Below are the code and all the weights of a small trained network. Each question names an input and a class and asks about switching units off, where a switched-off unit gives its printed mean instead of its output.

import numpy as np


def w(rows, s, z=0):
    codes = np.array(rows[::2]) - 128.0
    scale = np.full(codes.shape[1], s)
    scale[-1] = z or s
    return codes * scale


def f(y):
    return np.maximum(y, 0)


def log_softmax(a):
    a = a - a.max(-1, keepdims=True)
    return a - np.log(np.exp(a).sum(-1, keepdims=True))


def net(x, mask):
    res = np.array(x, float).reshape(1, 4) / 4 @ E
    y = f(res @ A[0][:, :-1].T + A[0][:, -1])
    res = res + np.where(mask, y, B[0][:, -1]) @ B[0][:, :-1]
    return log_softmax(res[-1] @ U[:, :-1].T + U[:, -1])


A, B = {}, {}
E = w([
[202,209,153,119],'x0',
[80,191,84,109],'x1',
[124,128,132,123],'x2',
[97,158,148,244],'x3',
],0.011)
A[0] = w([
[176,184,128,125,47],'n0',
[46,48,68,122,2],'n1',
[77,76,154,41,117],'n2',
[152,100,199,206,85],'n3',
[164,49,135,189,105],'n4',
[48,88,124,128,71],'n5',
[235,162,164,69,135],'n6',
[75,32,143,142,59],'n7',
[172,221,171,148,96],'n8',
[141,239,147,152,77],'n9',
[87,136,116,214,46],'n10',
[135,133,164,206,47],'n11',
[29,221,27,96,82],'n12',
[116,132,181,14,169],'n13',
[135,113,138,86,229],'n14',
[177,4,184,160,78],'n15',
[88,174,112,194,93],'n16',
[160,121,25,29,45],'n17',
[170,196,155,121,29],'n18',
[188,56,180,113,55],'n19',
[39,83,41,129,35],'n20',
[39,78,64,75,93],'n21',
[118,133,135,54,16],'n22',
[28,179,199,178,76],'n23',
[105,163,85,195,73],'n24',
[34,193,91,95,65],'n25',
],0.011,0.0068)
B[0] = w([
[92,195,108,39,165],'n0',
[121,174,89,87,199],'n1',
[179,138,77,170,204],'n2',
[150,191,63,141,212],'n3',
[82,177,106,127,206],'n4',
[119,156,152,66,188],'n5',
[64,157,138,102,255],'n6',
[112,161,93,68,209],'n7',
[80,120,99,89,218],'n8',
[83,129,114,95,206],'n9',
[188,169,85,95,197],'n10',
[163,211,108,91,185],'n11',
[77,204,112,214,240],'n12',
[159,112,59,145,240],'n13',
[104,105,107,195,225],'n14',
[65,250,105,122,227],'n15',
[189,149,41,97,201],'n16',
[206,183,54,70,214],'n17',
[107,187,120,59,168],'n18',
[118,226,98,157,179],'n19',
[90,184,144,64,200],'n20',
[95,163,155,85,219],'n21',
[202,222,32,151,152],'n22',
[176,147,57,96,212],'n23',
[171,180,67,113,182],'n24',
[49,176,96,163,195],'n25',
],0.012,0.0074)
U = w([
[204,155,127,116,69],'0',
[112,144,165,46,72],'1',
[123,165,150,169,176],'2',
[140,147,141,126,241],'3',
[124,127,142,194,181],'4',
[171,50,250,127,4],'5',
],0.018,0.014)

Each question gives the input, the list of numbers given to net, and the class t.
The units are the neurons (one row each of A and B). Each row of codes is followed by its name. A weight is (code - 128) times the scale printed after its matrix; where a second scale follows, it is the last column's (A, B and U).
mask holds one flag per neuron, in row order. A switched-off neuron (its flag False) gives its mean, the last column of its row in B, instead of its output. The means were averaged over made-up inputs and are rounded, as every weight is.
A unit's drop is (log p(t) with every unit on - log p(t) with that unit switched off) / (log p(t) with every unit on - log p(t) with every unit switched off).
The circuit of an input: a set's keep is (log p(t) with only the set's units on - log p(t) with every unit switched off) / (log p(t) with every unit on - log p(t) with every unit switched off). Starting from the 12 units with the biggest drops (on a tie, the unit counted first), units are removed one at a time, each time the one whose removal leaves the highest keep (on an exact tie, the one counted first), for as long as the keep stays at least 0.8.
circuit, biggest first: the units of the circuit, biggest drop first
unit that matters most: the unit with the biggest drop
k most important neurons: the k neurons with the biggest drops, biggest first
drop of u: that unit's drop, to one decimal
input [8,-3,2,7], class 1: 2 most important neurons	[n8; n9]
input [-4,7,6,-7], class 0: circuit, biggest first	[n17]
input [-7,0,-6,-7], class 0: 2 most important neurons	[n2; n17]
input [-2,6,-5,7], class 0: 4 most important neurons	[n16; n23; n10; n24]
input [-3,-4,-4,4], class 0: 4 most important neurons	[n12; n6; n25; n10]
input [-4,-1,4,1], class 1: circuit, biggest first	[n12; n13]
input [-4,2,-3,-5], class 0: 4 most important neurons	[n17; n2; n6; n13]
input [-7,8,8,-4], class 2: 2 most important neurons	[n12; n2]
input [-7,-5,7,6], class 1: circuit, biggest first	[n7; n5]
input [3,8,-5,-8], class 0: 3 most important neurons	[n17; n22; n13]
input [-4,-6,-4,-2], class 2: 2 most important neurons	[n15; n19]
input [0,5,-5,-6], class 0: drop of n22	0.2
input [-4,0,-1,8], class 0: drop of n10	0.0
input [1,-1,-1,1], class 4: drop of n20	0.1
input [-7,4,6,2], class 1: unit that matters most	n20
input [0,-6,4,-1], class 2: drop of n15	0.2
